Below is a small trained network, with its code and all its weights. Each question gives an input and a class and asks what happens when units are switched off, that is, made to give their printed mean instead of their output.

import numpy as np


def w(rows, s, z=0):
    codes = np.array(rows[::2]) - 128.0
    scale = np.full(codes.shape[1], s)
    scale[-1] = z or s
    return codes * scale


def norm(h):
    return h / np.sqrt((h * h).mean(-1, keepdims=True) + 1e-5)


def f(y):
    return y / 2 * (1 + np.tanh(0.7978845608 * (y + 0.044715 * y**3)))


def log_softmax(a):
    a = a - a.max(-1, keepdims=True)
    return a - np.log(np.exp(a).sum(-1, keepdims=True))


def net(x, mask):
    res = np.array(x, float).reshape(1, 3) / 4 @ E
    u = 0
    for l in range(2):
        y = f(norm(res) @ A[l][:, :-1].T + A[l][:, -1])
        res = res + np.where(mask[u : u + 5], y, B[l][:, -1]) @ B[l][:, :-1]
        u += 5
    return log_softmax(norm(res)[-1] @ U[:, :-1].T + U[:, -1])


A, B = {}, {}
E = w([
[151,52,71,92,172,107,186,188],'x0',
[172,153,100,191,117,184,127,133],'x1',
[172,135,173,58,254,242,121,80],'x2',
],0.0078)
A[0] = w([
[149,120,182,144,134,198,173,176,35],'L0N0',
[165,187,196,110,147,166,7,90,2],'L0N1',
[254,124,135,139,173,197,130,126,85],'L0N2',
[186,53,203,35,174,80,158,77,67],'L0N3',
[105,55,114,193,94,98,189,131,70],'L0N4',
],0.0071,0.0039)
B[0] = w([
[175,117,95,116,141,154,113,139,132],'L0N0',
[152,127,116,157,145,80,247,84,226],'L0N1',
[73,62,1,181,110,155,134,133,255],'L0N2',
[170,128,149,113,144,79,76,156,241],'L0N3',
[144,229,77,95,75,97,203,205,218],'L0N4',
],0.0091,0.0037)
A[1] = w([
[172,90,51,123,138,254,148,144,7],'L1N0',
[88,170,168,127,55,117,24,117,98],'L1N1',
[186,78,179,34,166,79,84,140,98],'L1N2',
[116,61,91,132,180,230,148,115,9],'L1N3',
[111,137,196,131,126,158,152,73,10],'L1N4',
],0.0086,0.0018)
B[1] = w([
[197,149,59,86,187,85,58,20,255],'L1N0',
[169,121,180,127,153,217,48,145,210],'L1N1',
[22,75,181,162,211,233,176,215,220],'L1N2',
[188,53,128,66,2,203,63,135,238],'L1N3',
[99,164,179,179,81,73,182,87,146],'L1N4',
],0.0092,0.005)
U = w([
[23,44,190,89,227,165,173,205,221],'0',
[194,40,74,60,139,198,92,63,143],'1',
[112,150,191,149,59,168,5,177,111],'2',
[100,161,183,171,135,102,196,37,215],'3',
[116,136,66,135,141,98,124,120,1],'4',
[103,135,89,85,72,39,211,227,148],'5',
],0.014,0.0032)

Each question gives the input, the list of numbers given to net, and the class t.
The units are the neurons (one row each of A and B). Each row of codes is followed by its name. A weight is (code - 128) times the scale printed after its matrix; where a second scale follows, it is the last column's (A, B and U).
mask holds one flag per neuron, layer by layer. A switched-off neuron (its flag False) gives its mean, the last column of its row in B, instead of its output. The means were averaged over made-up inputs and are rounded, as every weight is.
A unit's drop is (log p(t) with every unit on - log p(t) with that unit switched off) / (log p(t) with every unit on - log p(t) with every unit switched off).
The circuit of an input: a set's keep is (log p(t) with only the set's units on - log p(t) with every unit switched off) / (log p(t) with every unit on - log p(t) with every unit switched off). Starting from all 10 units, units are removed one at a time, each time the one whose removal leaves the highest keep (on an exact tie, the one counted first), for as long as the keep stays at least 0.8.
units of the circuit, in order: the units of the circuit, biggest drop first
most important unit: the unit with the biggest drop
k most important neurons: the k neurons with the biggest drops, biggest first
k most important neurons of layer l: the k neurons of layer l with the biggest drops, biggest first
drop of u: that unit's drop, to one decimal
input [-8,7,2], class 3: units of the circuit, in order => [L0N1]
input [6,-5,-2], class 0: units of the circuit, in order => [L1N2, L0N2]
input [-3,-6,-6], class 2: 3 most important neurons => [L1N1, L0N1, L0N2]
input [8,1,-1], class 5: units of the circuit, in order => [L0N4, L1N1]
input [-8,8,-1], class 3: units of the circuit, in order => [L0N1, L1N3]
input [-5,-7,-1], class 3: 4 most important neurons => [L1N3, L1N4, L0N3, L0N1]
input [-7,-4,8], class 3: units of the circuit, in order => [L0N1, L1N4]
input [-7,-7,7], class 3: 2 most important neurons => [L0N1, L1N4]
input [-2,0,2], class 3: 3 most important neurons => [L0N1, L1N1, L1N0]
input [6,-4,6], class 0: 2 most important neurons => [L1N2, L0N3]
input [-7,-2,8], class 3: 3 most important neurons of layer 1 => [L1N4, L1N1, L1N0]
input [-8,-2,6], class 3: drop of L0N1 => 0.2
input [5,-1,0], class 0: drop of L1N2 => 0.2
input [0,-4,4], class 0: most important unit => L0N3
input [4,-6,7], class 0: drop of L0N3 => 0.9
input [4,-4,0], class 0: drop of L1N2 => 0.2
